Here is a tiny trained network, its code and every weight. The questions are about switching its units off for an input and a class, where a switched-off unit gives its printed mean instead of its output.

import numpy as np


def w(rows, s, z=0):
    codes = np.array(rows[::2]) - 128.0
    scale = np.full(codes.shape[1], s)
    scale[-1] = z or s
    return codes * scale


def f(y):
    return y / 2 * (1 + np.tanh(0.7978845608 * (y + 0.044715 * y**3)))


def log_softmax(a):
    a = a - a.max(-1, keepdims=True)
    return a - np.log(np.exp(a).sum(-1, keepdims=True))


def net(x, mask):
    res = np.array(x, float).reshape(1, 7) / 4 @ E
    y = f(res @ A[0][:, :-1].T + A[0][:, -1])
    res = res + np.where(mask, y, B[0][:, -1]) @ B[0][:, :-1]
    return log_softmax(res[-1] @ U[:, :-1].T + U[:, -1])


A, B = {}, {}
E = w([
[125,126,128,128,129,127,123,122,117,126,126],'x0',
[248,110,129,136,113,140,162,125,85,150,61],'x1',
[107,42,162,85,138,160,123,80,188,183,104],'x2',
[130,140,128,120,127,126,122,127,129,130,124],'x3',
[126,116,128,127,127,135,131,132,122,123,134],'x4',
[134,131,108,85,191,91,193,103,99,169,171],'x5',
[127,123,129,131,131,124,124,123,124,120,125],'x6',
],0.017)
A[0] = w([
[103,127,114,150,116,133,160,106,122,123,108,124],'n0',
[140,106,112,196,164,79,82,131,138,169,134,121],'n1',
[136,103,96,127,102,129,111,171,123,145,106,111],'n2',
[34,105,131,85,220,108,140,83,180,156,165,133],'n3',
[159,137,94,93,221,45,217,110,81,148,160,166],'n4',
[128,188,150,139,105,112,188,161,103,71,180,189],'n5',
[2,159,124,146,131,101,54,171,163,90,200,101],'n6',
[181,145,129,146,65,81,124,182,80,101,92,117],'n7',
[80,112,160,136,68,176,61,139,175,99,83,48],'n8',
[137,57,207,70,119,174,117,77,197,155,73,57],'n9',
[182,147,96,150,75,131,91,189,95,114,66,121],'n10',
[113,192,57,159,163,42,150,188,82,77,185,56],'n11',
[89,117,148,96,161,111,133,96,107,177,135,97],'n12',
[222,99,150,109,128,142,180,107,72,187,53,7],'n13',
[208,135,136,180,72,159,108,149,92,88,105,126],'n14',
[177,142,64,91,222,68,223,91,81,160,192,26],'n15',
[151,99,171,159,80,126,107,116,134,171,156,101],'n16',
[96,136,141,72,135,119,151,141,135,140,127,117],'n17',
[120,70,128,137,130,150,109,86,172,173,71,183],'n18',
[93,101,132,70,151,73,118,142,116,157,122,91],'n19',
[182,127,176,152,155,159,196,123,98,179,58,181],'n20',
[90,91,109,60,194,128,137,59,173,173,206,96],'n21',
],0.01,0.016)
B[0] = w([
[165,135,127,116,122,131,112,150,139,153,126,126],'n0',
[127,132,107,107,133,130,139,140,128,127,119,126],'n1',
[139,165,131,152,122,127,145,106,128,136,108,135],'n2',
[156,153,176,157,166,121,169,183,146,91,158,234],'n3',
[79,156,146,100,97,144,110,147,125,144,171,243],'n4',
[144,114,96,133,89,110,103,106,99,145,94,229],'n5',
[89,82,82,113,70,143,61,88,117,175,81,253],'n6',
[182,149,100,182,163,110,149,106,140,123,112,192],'n7',
[78,158,164,84,88,167,141,187,97,167,163,185],'n8',
[104,62,75,113,56,124,78,103,104,190,89,213],'n9',
[192,115,115,152,158,122,130,116,130,107,109,197],'n10',
[67,160,190,69,86,165,143,172,152,165,157,222],'n11',
[151,170,133,155,142,115,187,125,155,101,117,156],'n12',
[5,146,194,66,80,180,130,180,101,149,185,186],'n13',
[178,117,94,163,150,107,149,108,121,100,126,203],'n14',
[100,44,67,127,64,139,84,88,140,159,61,199],'n15',
[112,102,89,124,141,121,96,135,136,92,138,141],'n16',
[132,141,141,150,154,135,120,138,124,91,128,146],'n17',
[92,168,165,103,94,120,122,144,123,137,157,229],'n18',
[154,135,112,143,176,121,148,135,152,125,126,146],'n19',
[153,91,119,158,128,107,110,105,132,122,97,221],'n20',
[160,157,140,153,186,94,163,150,134,79,139,208],'n21',
],0.013,0.018)
U = w([
[152,62,42,111,22,127,78,44,139,175,5,118],'0',
[73,162,213,40,54,150,132,178,142,158,222,244],'1',
[254,165,161,191,254,90,219,146,154,98,150,6],'2',
],0.0089,0.0017)

Each question gives the input, the list of numbers given to net, and the class t.
The units are the neurons (one row each of A and B). Each row of codes is followed by its name. A weight is (code - 128) times the scale printed after its matrix; where a second scale follows, it is the last column's (A, B and U).
mask holds one flag per neuron, in row order. A switched-off neuron (its flag False) gives its mean, the last column of its row in B, instead of its output. The means were averaged over made-up inputs and are rounded, as every weight is.
A unit's drop is (log p(t) with every unit on - log p(t) with that unit switched off) / (log p(t) with every unit on - log p(t) with every unit switched off).
The circuit of an input: a set's keep is (log p(t) with only the set's units on - log p(t) with every unit switched off) / (log p(t) with every unit on - log p(t) with every unit switched off). Starting from the 12 units with the biggest drops (on a tie, the unit counted first), units are removed one at a time, each time the one whose removal leaves the highest keep (on an exact tie, the one counted first), for as long as the keep stays at least 0.8.
circuit, biggest first: the units of the circuit, biggest drop first
k most important neurons: the k neurons with the biggest drops, biggest first
drop when u is switched off: that unit's drop, to one decimal
input [-8,2,3,8,-8,6,7], class 1: circuit, biggest first	n4
input [-8,8,3,1,8,2,1], class 1: 4 most important neurons	n13, n6, n5, n18
input [-5,7,3,-6,-4,8,-5], class 1: 2 most important neurons	n13, n4
input [1,-2,5,-4,-8,-8,1], class 1: 2 most important neurons	n8, n18
input [8,-5,-3,-4,-5,0,-8], class 0: 2 most important neurons	n6, n13
input [-4,8,-3,-4,-7,0,-3], class 2: 3 most important neurons	n6, n9, n7
input [5,-4,-1,-1,1,-4,1], class 0: 2 most important neurons	n6, n11
input [8,3,0,4,4,-8,0], class 2: 2 most important neurons	n6, n15
input [-5,4,1,-1,5,5,4], class 1: 4 most important neurons	n13, n4, n6, n9
input [6,4,5,-2,5,2,6], class 1: 2 most important neurons	n13, n6
input [4,-4,0,7,2,-3,-3], class 0: 4 most important neurons	n6, n11, n13, n4
input [-4,4,1,-8,-8,7,-3], class 1: 2 most important neurons	n4, n13
input [-5,8,5,4,-1,5,-5], class 1: 3 most important neurons	n13, n4, n6
input [2,3,4,-4,7,2,-3], class 1: most important neuron	n6
input [-3,-8,7,-8,-1,4,3], class 2: drop when n21 is switched off	0.1
input [-1,8,0,-3,2,0,3], class 2: drop when n9 is switched off	0.4
input [-3,2,-4,-6,0,-5,1], class 2: drop when n6 is switched off	0.2
